Here is a tiny trained network, its code and every weight. The questions are about switching its units off for an input and a class, where a switched-off unit gives its printed mean instead of its output.

import numpy as np


def w(rows, s, z=0):
    codes = np.array(rows[::2]) - 128.0
    scale = np.full(codes.shape[1], s)
    scale[-1] = z or s
    return codes * scale


def f(y):
    return y / 2 * (1 + np.tanh(0.7978845608 * (y + 0.044715 * y**3)))


def log_softmax(a):
    a = a - a.max(-1, keepdims=True)
    return a - np.log(np.exp(a).sum(-1, keepdims=True))


def net(x, mask):
    res = np.array(x, float).reshape(1, 6) / 4 @ E
    y = f(res @ A[0][:, :-1].T + A[0][:, -1])
    res = res + np.where(mask, y, B[0][:, -1]) @ B[0][:, :-1]
    return log_softmax(res[-1] @ U[:, :-1].T + U[:, -1])


A, B = {}, {}
E = w([
[107,89,199,100,127,249,134,87,44,189],'x0',
[194,193,156,175,168,176,255,163,125,113],'x1',
[186,202,79,90,122,103,79,111,8,130],'x2',
[64,172,226,73,219,107,82,111,132,58],'x3',
[208,89,159,232,134,171,37,192,105,92],'x4',
[155,164,96,188,145,171,78,13,188,126],'x5',
],0.0075)
A[0] = w([
[206,46,76,187,76,139,136,137,103,131,131],'neuron 1',
[193,253,75,96,143,97,93,153,2,133,119],'neuron 2',
[102,64,160,157,138,162,162,143,229,111,20],'neuron 3',
[123,149,151,56,154,88,179,77,135,185,72],'neuron 4',
[98,80,129,78,101,113,45,113,119,155,14],'neuron 5',
[58,60,157,161,145,142,178,179,202,122,50],'neuron 6',
[145,179,86,138,138,61,139,164,167,64,22],'neuron 7',
[161,185,128,180,168,168,118,48,185,144,128],'neuron 8',
[154,113,181,159,161,175,42,176,117,56,110],'neuron 9',
[148,133,103,137,156,137,108,63,205,98,147],'neuron 10',
[148,63,133,80,109,72,180,222,92,153,117],'neuron 11',
[109,166,205,88,214,115,97,143,129,43,2],'neuron 12',
[117,122,155,178,163,172,70,190,110,55,121],'neuron 13',
[149,89,164,174,124,114,105,197,96,111,155],'neuron 14',
[154,163,114,119,132,39,120,175,170,111,50],'neuron 15',
[89,99,108,104,120,80,59,133,134,166,63],'neuron 16',
[103,155,197,114,214,135,70,91,159,63,150],'neuron 17',
[87,57,106,120,92,77,61,110,122,135,117],'neuron 18',
[161,111,135,163,130,151,89,173,105,98,132],'neuron 19',
[144,114,62,155,61,176,133,121,184,177,164],'neuron 20',
[173,121,86,114,105,72,133,138,201,58,92],'neuron 21',
[71,112,174,106,139,92,161,236,80,100,102],'neuron 22',
[144,88,123,184,118,171,97,182,131,97,125],'neuron 23',
[124,96,185,74,143,235,139,96,73,184,59],'neuron 24',
[46,152,96,148,140,83,182,105,104,111,98],'neuron 25',
[84,121,99,86,64,132,196,96,131,123,71],'neuron 26',
[71,163,128,101,159,110,163,91,122,161,123],'neuron 27',
[71,153,103,107,113,135,183,125,153,131,16],'neuron 28',
[183,207,149,147,198,152,240,179,111,120,63],'neuron 29',
],0.008,0.0017)
B[0] = w([
[131,171,82,73,92,129,178,126,124,141,226],'neuron 1',
[2,171,178,105,91,119,55,122,89,132,255],'neuron 2',
[16,212,162,126,91,106,73,147,80,129,192],'neuron 3',
[142,102,128,86,101,117,137,41,179,83,178],'neuron 4',
[84,112,95,186,148,150,141,194,159,69,190],'neuron 5',
[45,202,185,115,112,138,57,112,61,132,201],'neuron 6',
[198,91,177,169,93,170,102,158,138,149,195],'neuron 7',
[121,101,103,159,197,159,108,66,98,125,190],'neuron 8',
[130,133,133,103,127,88,167,76,190,118,210],'neuron 9',
[147,110,138,153,178,150,105,82,84,171,178],'neuron 10',
[133,105,82,138,214,139,111,63,94,185,213],'neuron 11',
[156,155,76,71,81,173,201,206,126,181,213],'neuron 12',
[141,130,114,65,92,98,141,65,175,104,195],'neuron 13',
[119,106,118,103,136,97,128,69,163,134,190],'neuron 14',
[202,91,205,162,81,160,51,153,154,177,189],'neuron 15',
[104,94,108,180,148,176,148,179,175,66,184],'neuron 16',
[151,157,44,76,122,152,191,177,81,218,216],'neuron 17',
[85,121,70,176,153,168,144,187,127,74,204],'neuron 18',
[135,128,130,98,127,83,129,73,165,104,178],'neuron 19',
[119,162,105,97,159,128,171,170,84,185,211],'neuron 20',
[185,58,188,117,92,192,95,175,132,176,196],'neuron 21',
[175,112,72,193,225,128,106,59,63,192,210],'neuron 22',
[127,134,115,85,87,89,134,67,169,111,185],'neuron 23',
[226,21,194,181,29,189,65,169,169,138,227],'neuron 24',
[142,69,123,121,94,93,130,77,152,113,162],'neuron 25',
[127,131,130,97,105,94,151,94,173,117,177],'neuron 26',
[164,115,128,122,119,111,133,95,177,122,170],'neuron 27',
[106,140,125,115,97,100,118,84,160,113,157],'neuron 28',
[51,104,64,218,157,167,125,202,192,19,230],'neuron 29',
],0.0077,0.0083)
U = w([
[212,67,219,154,79,172,91,158,151,153,83],'0',
[96,111,77,186,160,160,149,177,165,11,111],'1',
[57,197,189,113,101,114,69,115,81,134,113],'2',
[164,160,72,76,106,130,214,166,115,203,136],'3',
[158,109,128,88,112,61,149,49,195,88,123],'4',
[163,103,108,166,248,136,101,59,89,181,189],'5',
[146,122,170,122,146,93,145,144,104,98,254],'6',
],0.013,0.0034)

Each question gives the input, the list of numbers given to net, and the class t.
The units are the neurons (one row each of A and B). Each row of codes is followed by its name. A weight is (code - 128) times the scale printed after its matrix; where a second scale follows, it is the last column's (A, B and U).
mask holds one flag per neuron, in row order. A switched-off neuron (its flag False) gives its mean, the last column of its row in B, instead of its output. The means were averaged over made-up inputs and are rounded, as every weight is.
A unit's drop is (log p(t) with every unit on - log p(t) with that unit switched off) / (log p(t) with every unit on - log p(t) with every unit switched off).
The circuit of an input: a set's keep is (log p(t) with only the set's units on - log p(t) with every unit switched off) / (log p(t) with every unit on - log p(t) with every unit switched off). Starting from the 12 units with the biggest drops (on a tie, the unit counted first), units are removed one at a time, each time the one whose removal leaves the highest keep (on an exact tie, the one counted first), for as long as the keep stays at least 0.8.
units of the circuit, in order: the units of the circuit, biggest drop first
unit that matters most: the unit with the biggest drop
top k neurons: the k neurons with the biggest drops, biggest first
drop when u is switched off: that unit's drop, to one decimal
input [6,6,-7,-3,-2,2], class 2: unit that matters most -> neuron 3
input [7,-8,8,-6,6,-1], class 1: top 2 neurons -> neuron 5; neuron 18
input [7,-7,-6,8,-7,-8], class 3: top 3 neurons -> neuron 12; neuron 17; neuron 29
input [-8,7,1,2,6,5], class 0: top 3 neurons -> neuron 7; neuron 21; neuron 15
input [6,-7,-6,0,5,-8], class 5: top 2 neurons -> neuron 22; neuron 11
input [-7,-6,3,-4,5,-2], class 0: top 2 neurons -> neuron 15; neuron 21
input [2,-7,-2,1,3,-8], class 5: top 3 neurons -> neuron 22; neuron 11; neuron 29
input [7,-6,3,-7,-3,5], class 0: top 2 neurons -> neuron 24; neuron 17
input [0,5,-7,1,1,4], class 2: top 2 neurons -> neuron 3; neuron 6
input [0,-3,-7,0,-4,6], class 2: top 4 neurons -> neuron 3; neuron 6; neuron 22; neuron 11
input [6,3,-3,-3,-2,-7], class 5: top 2 neurons -> neuron 11; neuron 22
input [5,0,4,-2,-6,5], class 4: top 2 neurons -> neuron 4; neuron 21
input [-5,6,-6,7,1,8], class 5: top 2 neurons -> neuron 8; neuron 10
input [2,-5,2,4,-6,0], class 4: unit that matters most -> neuron 29
input [-2,-5,-7,-5,-6,-4], class 2: top 3 neurons -> neuron 6; neuron 3; neuron 29
input [-3,7,6,-7,5,-8], class 5: top 2 neurons -> neuron 11; neuron 22
input [5,-4,6,7,5,1], class 3: units of the circuit, in order -> neuron 17; neuron 12
input [-8,0,3,-8,-5,5], class 0: units of the circuit, in order -> neuron 21; neuron 15
input [-7,5,1,2,-2,6], class 0: units of the circuit, in order -> neuron 7; neuron 21
input [6,-5,-7,-4,-1,-7], class 2: unit that matters most -> neuron 6
input [2,5,-1,-2,-1,0], class 1: drop when neuron 29 is switched off -> 0.2
input [1,6,4,7,3,3], class 3: drop when neuron 12 is switched off -> 0.9
input [0,7,6,-4,-7,3], class 1: drop when neuron 29 is switched off -> 0.9
input [4,4,5,-3,-4,5], class 2: drop when neuron 16 is switched off -> 0.1
